Below are the code and all the weights of a small trained network. Each question names an input and a target symbol and asks about switching units off, where a switched-off unit gives its printed mean instead of its output.

import numpy as np


def w(rows, s, z=0):
    codes = np.array(rows[::2]) - 128.0
    scale = np.full(codes.shape[1], s)
    scale[-1] = z or s
    return codes * scale


def norm(h):
    return h / np.sqrt((h * h).mean(-1, keepdims=True) + 1e-5)


def f(y):
    return y / 2 * (1 + np.tanh(0.7978845608 * (y + 0.044715 * y**3)))


def softmax(a):
    e = np.exp(a - a.max(-1, keepdims=True))
    return e / e.sum(-1, keepdims=True)


def log_softmax(a):
    a = a - a.max(-1, keepdims=True)
    return a - np.log(np.exp(a).sum(-1, keepdims=True))


def net(x, mask):
    ids = ['ΘΛΠΦΨΩαβδεημξστ'.index(c) for c in x.split()]
    T = len(ids)
    res = E[ids] + P[:T]
    u = 0
    for l in range(2):
        r = norm(res)
        for j in range(3):
            rows = slice(2 * j, 2 * j + 2)
            q, k, v = (r @ M[l][rows].T for M in (Q, K, V))
            z = softmax(np.where(np.tri(T) > 0, q @ k.T / 2**0.5, -1e9)) @ v
            o = O[l][rows]
            res = res + np.where(mask[u + j], z, o[:, -1]) @ o[:, :-1]
        u += 3
        y = f(norm(res) @ A[l][:, :-1].T + A[l][:, -1])
        res = res + np.where(mask[u : u + 16], y, B[l][:, -1]) @ B[l][:, :-1]
        u += 16
    return log_softmax(norm(res)[-1] @ U[:, :-1].T + U[:, -1])


Q, K, V, O, A, B = {}, {}, {}, {}, {}, {}
E = w([
[145,140,66,82,104,97,208],'Θ',
[79,139,107,142,110,120,63],'Λ',
[106,110,65,128,97,173,159],'Π',
[219,75,174,203,126,115,131],'Φ',
[208,134,127,206,173,103,159],'Ψ',
[121,103,179,176,196,128,163],'Ω',
[115,107,160,75,109,126,131],'α',
[151,142,138,107,248,131,135],'β',
[183,30,110,196,158,177,144],'δ',
[161,94,179,167,137,64,183],'ε',
[233,114,130,137,124,96,130],'η',
[221,125,122,168,199,178,110],'μ',
[170,184,214,126,179,113,136],'ξ',
[150,168,148,171,201,133,153],'σ',
[189,92,126,146,193,108,138],'τ',
],0.0015)
P = w([
[174,108,140,141,177,93,195],'0',
[193,86,1,175,157,6,133],'1',
[195,81,59,171,156,41,157],'2',
[183,88,92,160,173,72,159],'3',
[183,93,125,156,177,98,168],'4',
[181,97,143,148,175,118,181],'5',
[177,98,164,145,170,132,178],'6',
[179,100,182,147,161,145,189],'7',
[183,104,197,153,158,159,185],'8',
[186,106,212,150,153,170,196],'9',
[188,106,215,149,152,175,195],'10',
],0.00045)
Q[0] = w([
[160,113,71,189,203,97,62],'0.h1',
[58,43,45,112,2,189,116],'0.h1',
[90,145,150,187,163,191,36],'0.h2',
[92,147,146,193,167,186,33],'0.h2',
[89,126,164,149,101,162,78],'0.h3',
[156,125,75,110,149,77,168],'0.h3',
],0.0033)
K[0] = w([
[198,152,125,192,190,162,117],'0.h1',
[2,126,13,167,56,148,63],'0.h1',
[211,98,163,79,151,156,225],'0.h2',
[212,101,158,89,160,160,221],'0.h2',
[98,150,103,135,110,87,88],'0.h3',
[167,97,137,100,142,150,175],'0.h3',
],0.0044)
V[0] = w([
[100,190,77,241,122,145,107],'0.h1',
[167,166,109,139,130,203,243],'0.h1',
[143,152,105,167,135,125,140],'0.h2',
[77,115,119,154,104,120,20],'0.h2',
[199,118,135,89,133,157,247],'0.h3',
[56,140,78,140,89,110,14],'0.h3',
],0.0015)
O[0] = w([
[132,205,243,73,191,76,105,66],'0.h1',
[54,106,90,23,70,134,4,173],'0.h1',
[144,109,112,162,124,150,138,138],'0.h2',
[52,139,77,150,149,106,8,60],'0.h2',
[81,138,28,184,119,43,45,235],'0.h3',
[127,109,214,85,117,234,212,9],'0.h3',
],0.0013,0.0015)
A[0] = w([
[127,128,129,127,128,127,130,129],'0.n1',
[138,142,174,169,174,161,149,142],'0.n2',
[143,134,121,125,125,135,119,123],'0.n3',
[156,185,170,142,154,163,158,125],'0.n4',
[137,88,183,178,172,160,100,65],'0.n5',
[100,20,58,97,12,143,169,175],'0.n6',
[132,172,132,95,121,116,127,178],'0.n7',
[164,98,164,67,120,237,235,110],'0.n8',
[126,168,88,130,168,81,107,14],'0.n9',
[128,128,128,128,128,128,128,129],'0.n10',
[110,112,176,45,125,89,46,131],'0.n11',
[134,152,7,190,142,8,24,83],'0.n12',
[129,128,127,129,128,129,127,128],'0.n13',
[128,128,128,128,128,128,128,127],'0.n14',
[121,89,130,153,143,143,135,54],'0.n15',
[80,139,143,95,121,92,53,1],'0.n16',
],0.0019,0.00093)
B[0] = w([
[129,128,128,130,128,129,127,128],'0.n1',
[98,109,75,129,94,103,84,127],'0.n2',
[115,124,136,124,128,117,132,127],'0.n3',
[89,95,99,98,86,118,93,106],'0.n4',
[104,167,43,161,92,96,111,120],'0.n5',
[156,116,183,137,246,106,48,248],'0.n6',
[120,72,124,133,116,147,136,124],'0.n7',
[96,105,207,141,75,181,68,106],'0.n8',
[121,156,136,126,68,167,132,115],'0.n9',
[128,128,128,128,128,128,128,128],'0.n10',
[148,103,108,220,134,142,176,116],'0.n11',
[88,116,253,109,102,251,148,235],'0.n12',
[128,128,128,126,128,127,129,128],'0.n13',
[128,128,128,127,128,127,128,128],'0.n14',
[133,183,120,123,117,100,117,121],'0.n15',
[141,164,111,119,103,152,211,80],'0.n16',
],0.0015)
Q[1] = w([
[194,74,158,254,212,64,71],'1.h1',
[62,182,96,4,43,196,182],'1.h1',
[153,80,135,129,194,81,103],'1.h2',
[154,80,138,135,197,88,98],'1.h2',
[186,122,210,196,166,152,54],'1.h3',
[163,216,186,156,159,74,179],'1.h3',
],0.0044)
K[1] = w([
[44,141,130,172,27,153,67],'1.h1',
[215,114,127,81,235,105,190],'1.h1',
[158,100,111,133,187,74,84],'1.h2',
[162,105,104,136,192,62,86],'1.h2',
[156,118,205,191,194,141,59],'1.h3',
[145,253,198,169,135,105,195],'1.h3',
],0.005)
V[1] = w([
[170,137,29,115,166,50,107],'1.h1',
[139,140,29,139,130,64,126],'1.h1',
[125,169,38,214,133,139,185],'1.h2',
[80,121,246,113,101,200,126],'1.h2',
[172,129,125,154,162,29,128],'1.h3',
[176,135,28,106,184,101,202],'1.h3',
],0.0013)
O[1] = w([
[220,93,224,157,252,153,102,141],'1.h1',
[188,90,202,143,237,104,83,110],'1.h1',
[157,45,30,181,123,156,139,106],'1.h2',
[161,57,133,182,221,99,64,39],'1.h2',
[42,175,178,64,41,133,106,246],'1.h3',
[24,155,99,147,101,133,43,204],'1.h3',
],0.0011,0.0012)
A[1] = w([
[206,143,69,116,122,76,209,149],'1.n1',
[96,101,122,91,118,120,74,72],'1.n2',
[127,136,142,123,124,112,60,116],'1.n3',
[59,212,118,158,122,253,230,28],'1.n4',
[158,100,75,134,205,198,103,98],'1.n5',
[106,225,48,212,143,170,116,9],'1.n6',
[140,190,179,146,159,125,70,110],'1.n7',
[124,102,114,207,59,136,133,152],'1.n8',
[155,129,205,161,162,205,125,172],'1.n9',
[87,89,74,117,144,190,96,125],'1.n10',
[77,126,141,97,156,127,236,188],'1.n11',
[126,121,32,141,11,147,211,196],'1.n12',
[145,140,184,99,146,182,181,159],'1.n13',
[192,149,124,206,133,103,234,92],'1.n14',
[72,145,76,78,144,117,70,146],'1.n15',
[147,172,76,76,101,125,188,138],'1.n16',
],0.0028,0.0015)
B[1] = w([
[51,15,100,82,93,194,215,205],'1.n1',
[193,143,171,202,126,182,136,114],'1.n2',
[155,91,145,118,107,176,193,151],'1.n3',
[146,14,137,130,154,166,226,34],'1.n4',
[46,164,163,59,94,141,159,213],'1.n5',
[236,58,96,190,189,51,84,46],'1.n6',
[169,103,64,78,101,87,208,166],'1.n7',
[63,200,87,51,117,126,70,159],'1.n8',
[85,104,3,66,69,85,80,254],'1.n9',
[114,153,203,124,65,89,134,163],'1.n10',
[132,103,20,76,121,85,50,196],'1.n11',
[71,66,18,6,100,12,81,187],'1.n12',
[101,76,50,129,85,15,129,152],'1.n13',
[93,180,170,171,54,208,134,160],'1.n14',
[150,188,139,191,17,146,102,173],'1.n15',
[106,89,94,166,100,102,70,107],'1.n16',
],0.0015,0.00084)
U = w([
[68,24,43,55,96,103,137,213],'Θ',
[117,174,84,138,78,38,32,133],'Λ',
[66,229,219,80,72,170,81,187],'Π',
[215,100,199,240,58,144,83,123],'Φ',
[112,172,82,220,91,213,214,141],'Ψ',
[34,192,124,238,237,103,110,90],'Ω',
[200,70,214,63,231,57,83,150],'α',
[89,231,76,46,254,117,173,5],'β',
[88,29,135,190,195,238,42,44],'δ',
[60,71,221,203,112,50,236,39],'ε',
[232,54,162,77,60,196,206,46],'η',
[224,186,58,89,173,234,78,111],'μ',
[210,231,131,96,107,52,244,96],'ξ',
[212,83,47,215,199,94,178,120],'σ',
[78,97,172,87,204,232,244,114],'τ',
],0.0092,0.0031)

Each question gives the input, a string of symbols that net reads in full, and the target symbol t.
The units are the heads (2 rows each of Q, K, V and O) and the neurons (one row each of A and B). Each row of codes is followed by its name. A weight is (code - 128) times the scale printed after its matrix; where a second scale follows, it is the last column's (O, A, B and U).
mask holds one flag per unit, layer by layer, with each layer's heads first. A switched-off unit (its flag False) gives its mean, the last column of its rows in O or B, instead of its output. The means were averaged over made-up inputs and are rounded, as every weight is.
A unit's drop is (log p(t) with every unit on - log p(t) with that unit switched off) / (log p(t) with every unit on - log p(t) with every unit switched off).
The circuit of an input: a set's keep is (log p(t) with only the set's units on - log p(t) with every unit switched off) / (log p(t) with every unit on - log p(t) with every unit switched off). Starting from the 12 units with the biggest drops (on a tie, the unit counted first), units are removed one at a time, each time the one whose removal leaves the highest keep (on an exact tie, the one counted first), for as long as the keep stays at least 0.8.
units of the circuit, in order: the units of the circuit, biggest drop first
most important unit: the unit with the biggest drop
top k neurons: the k neurons with the biggest drops, biggest first
k most important neurons of layer l: the k neurons of layer l with the biggest drops, biggest first
which heads matter: for each layer, one digit per head in row order, 1 if its drop is at least 0.15 and else 0, layers parted by /
input α δ ξ ε Λ Π Ω, target Θ: units of the circuit, in order	[1.h1; 0.n12; 0.n6; 1.n12]
input Λ Θ τ μ σ Θ Ω, target Θ: 2 most important neurons of layer 0	[0.n6; 0.n8]
input Θ Θ σ, target σ: which heads matter	000 / 011
input Θ μ ε Ψ, target Ψ: units of the circuit, in order	[1.n14; 0.n6]
input Π Π Λ τ Π α Ω ξ α, target Λ: most important unit	1.h1
input β ξ Π α ξ μ Λ α Θ σ ε, target Θ: units of the circuit, in order	[1.h1; 1.n12; 0.n6; 0.n12]
input Ω Π Θ ξ Λ Θ, target Λ: 4 most important neurons of layer 1	[1.n11; 1.n15; 1.n12; 1.n16]
input α ε η δ Λ μ Θ Π β, target Θ: top 2 neurons	[0.n6; 0.n12]
input Θ Λ Π α Ω δ ε Ψ, target Θ: top 2 neurons	[0.n12; 1.n12]
input α Π Λ Λ α Λ ξ η σ, target Θ: top 2 neurons	[0.n6; 1.n12]
input Π τ Θ Θ Λ δ α Θ, target Π: which heads matter	011 / 101
input Θ Λ Λ ξ μ Λ τ, target Θ: which heads matter	010 / 110
input Λ Λ β α Ω Λ, target Π: which heads matter	011 / 010
input Ψ Φ α Λ η δ, target Θ: units of the circuit, in order	[1.h1; 0.n12; 1.n12]
input δ Λ τ, target Θ: most important unit	0.n12
input η α Ω Π Θ τ Θ μ Λ α Φ, target Θ: units of the circuit, in order	[1.h1; 1.n12; 0.n6; 0.n12]
input Π Λ α Φ Π ε μ α α α, target Φ: 3 most important neurons of layer 0	[0.n12; 0.n6; 0.n8]
input Λ μ Θ τ μ μ α δ, target Θ: top 2 neurons	[1.n12; 0.n6]
input Φ η σ Θ Θ η, target η: which heads matter	000 / 100
input Π α σ Θ Π Π α Φ Λ Θ, target Λ: 2 most important neurons of layer 0	[0.n6; 0.n11]
input Θ α σ Θ α ξ ε ξ, target ξ: most important unit	1.n7
input Π ξ η Λ α Θ ξ τ μ Ψ, target Θ: top 2 neurons	[1.n12; 0.n12]
input τ δ Π Λ α ξ Φ α α ξ β, target Θ: top 3 neurons	[0.n6; 1.n4; 1.n1]
input Ω Φ Φ α Λ Λ α Π Φ σ, target σ: units of the circuit, in order	[1.n6; 0.n12; 0.n6]
input α Λ σ τ α ε, target Θ: top 3 neurons	[0.n12; 1.n12; 1.n1]
input Θ β δ Λ Φ, target Θ: 2 most important neurons of layer 1	[1.n12; 1.n1]
input σ α Ω Π Λ α β ε σ Π, target Λ: most important unit	1.h1
input σ α Ω β Θ Π ξ Π Λ, target Θ: top 4 neurons	[1.n9; 1.n4; 0.n12; 0.n16]
